Below is a small trained network, with its code and all its weights. Each question gives an input and a target symbol and asks what happens when units are switched off, that is, made to give their printed mean instead of their output.

import numpy as np


def w(rows, s, z=0):
    codes = np.array(rows[::2]) - 128.0
    scale = np.full(codes.shape[1], s)
    scale[-1] = z or s
    return codes * scale


def norm(h):
    return h / np.sqrt((h * h).mean(-1, keepdims=True) + 1e-5)


def f(y):
    return np.maximum(y, 0)


def softmax(a):
    e = np.exp(a - a.max(-1, keepdims=True))
    return e / e.sum(-1, keepdims=True)


def log_softmax(a):
    a = a - a.max(-1, keepdims=True)
    return a - np.log(np.exp(a).sum(-1, keepdims=True))


def net(x, mask):
    ids = ['γδησφψ'.index(c) for c in x.split()]
    T = len(ids)
    res = E[ids] + P[:T]
    r = norm(res)
    for j in range(3):
        rows = slice(3 * j, 3 * j + 3)
        q, k, v = (r @ M[0][rows].T for M in (Q, K, V))
        z = softmax(np.where(np.tri(T) > 0, q @ k.T / 3**0.5, -1e9)) @ v
        o = O[0][rows]
        res = res + np.where(mask[j], z, o[:, -1]) @ o[:, :-1]
    y = f(norm(res) @ A[0][:, :-1].T + A[0][:, -1])
    res = res + np.where(mask[3:15], y, B[0][:, -1]) @ B[0][:, :-1]
    return log_softmax(norm(res)[-1] @ U[:, :-1].T + U[:, -1])


Q, K, V, O, A, B = {}, {}, {}, {}, {}, {}
E = w([
[198,139,188,107],'γ',
[164,3,182,139],'δ',
[130,117,207,131],'η',
[158,167,170,105],'σ',
[121,152,201,118],'φ',
[115,88,136,46],'ψ',
],0.017)
P = w([
[254,218,65,149],'0',
[121,135,147,117],'1',
[102,134,146,139],'2',
[69,105,157,153],'3',
[52,108,147,161],'4',
[59,110,137,166],'5',
[67,115,131,159],'6',
[70,118,125,158],'7',
],0.0084)
Q[0] = w([
[103,88,70,179],'head 1',
[132,162,124,118],'head 1',
[121,120,138,216],'head 1',
[127,139,178,108],'head 2',
[120,162,95,146],'head 2',
[118,200,248,141],'head 2',
[153,129,123,96],'head 3',
[153,169,127,147],'head 3',
[138,131,188,128],'head 3',
],0.019)
K[0] = w([
[65,129,186,125],'head 1',
[136,158,35,132],'head 1',
[136,148,163,186],'head 1',
[254,108,51,80],'head 2',
[171,179,212,169],'head 2',
[188,175,62,192],'head 2',
[162,124,75,203],'head 3',
[177,118,144,144],'head 3',
[182,148,154,205],'head 3',
],0.013)
V[0] = w([
[101,149,137,112],'head 1',
[180,115,114,121],'head 1',
[157,124,214,124],'head 1',
[122,210,108,82],'head 2',
[90,207,248,136],'head 2',
[61,186,76,128],'head 2',
[134,119,139,134],'head 3',
[195,144,154,146],'head 3',
[106,152,122,79],'head 3',
],0.014)
O[0] = w([
[59,187,222,234,126],'head 1',
[169,84,166,215,172],'head 1',
[220,181,31,116,254],'head 1',
[146,197,160,90,167],'head 2',
[2,224,66,65,127],'head 2',
[131,221,188,42,14],'head 2',
[82,172,89,44,147],'head 3',
[20,145,23,190,215],'head 3',
[196,99,116,124,135],'head 3',
],0.0057,0.0078)
A[0] = w([
[57,132,50,116,55],'neuron 1',
[94,42,174,91,92],'neuron 2',
[150,235,142,237,147],'neuron 3',
[125,206,168,27,238],'neuron 4',
[198,175,140,160,254],'neuron 5',
[116,175,146,113,136],'neuron 6',
[114,93,245,104,176],'neuron 7',
[185,152,200,192,147],'neuron 8',
[176,99,182,106,134],'neuron 9',
[95,123,115,193,176],'neuron 10',
[137,130,203,63,111],'neuron 11',
[164,136,181,186,66],'neuron 12',
],0.012,0.0034)
B[0] = w([
[132,127,115,176,212],'neuron 1',
[150,144,147,165,239],'neuron 2',
[181,115,248,85,254],'neuron 3',
[160,29,98,112,214],'neuron 4',
[15,83,119,118,222],'neuron 5',
[122,82,98,4,162],'neuron 6',
[122,241,153,112,227],'neuron 7',
[42,91,131,143,213],'neuron 8',
[183,174,89,183,218],'neuron 9',
[188,202,117,178,201],'neuron 10',
[131,136,143,223,178],'neuron 11',
[1,108,91,92,182],'neuron 12',
],0.0088,0.0061)
U = w([
[253,157,169,207,143],'γ',
[146,43,46,194,148],'δ',
[100,231,1,201,6],'η',
[187,105,169,56,161],'σ',
[128,169,47,73,160],'φ',
[39,133,193,175,61],'ψ',
],0.0093,0.0026)

Each question gives the input, a string of symbols that net reads in full, and the target symbol t.
The units are the heads (3 rows each of Q, K, V and O) and the neurons (one row each of A and B). Each row of codes is followed by its name. A weight is (code - 128) times the scale printed after its matrix; where a second scale follows, it is the last column's (O, A, B and U).
mask holds one flag per unit, heads first, then neurons. A switched-off unit (its flag False) gives its mean, the last column of its rows in O or B, instead of its output. The means were averaged over made-up inputs and are rounded, as every weight is.
A unit's drop is (log p(t) with every unit on - log p(t) with that unit switched off) / (log p(t) with every unit on - log p(t) with every unit switched off).
The circuit of an input: a set's keep is (log p(t) with only the set's units on - log p(t) with every unit switched off) / (log p(t) with every unit on - log p(t) with every unit switched off). Starting from the 12 units with the biggest drops (on a tie, the unit counted first), units are removed one at a time, each time the one whose removal leaves the highest keep (on an exact tie, the one counted first), for as long as the keep stays at least 0.8.
units of the circuit, in order: the units of the circuit, biggest drop first
top k neurons: the k neurons with the biggest drops, biggest first
which heads matter: for each layer, one digit per head in row order, 1 if its drop is at least 0.15 and else 0, layers parted by /
drop of u: that unit's drop, to one decimal
input σ σ φ, target σ: units of the circuit, in order : (head 2; neuron 3; neuron 4)
input η η γ φ, target η: units of the circuit, in order : (head 2; head 1)
input σ ψ σ, target σ: units of the circuit, in order : (head 2; neuron 3; neuron 4)
input σ γ ψ δ γ, target σ: which heads matter : 010
input σ γ η σ η, target σ: units of the circuit, in order : (head 2; neuron 3; neuron 6; neuron 4)
input φ σ ψ σ η, target φ: top neuron : (neuron 6)
input γ η φ δ φ, target γ: units of the circuit, in order : (neuron 3; neuron 10)
input φ δ ψ δ σ, target φ: units of the circuit, in order : (head 2; neuron 6)
input γ δ φ η, target γ: top 2 neurons : (neuron 3; neuron 10)
input γ φ η σ ψ δ σ η, target γ: which heads matter : 010
input φ γ φ, target φ: top 2 neurons : (neuron 6; neuron 4)
input η ψ ψ δ ψ δ, target γ: which heads matter : 001
input σ ψ ψ δ η ψ ψ η, target σ: drop of neuron 5 : 0.0
input η ψ γ γ, target η: drop of head 2 : 1.1
input φ ψ ψ ψ ψ δ ψ δ, target γ: top neuron : (neuron 7)
input σ δ ψ φ, target σ: drop of head 2 : 0.6
input γ η ψ ψ η φ φ, target γ: drop of neuron 12 : 0.1
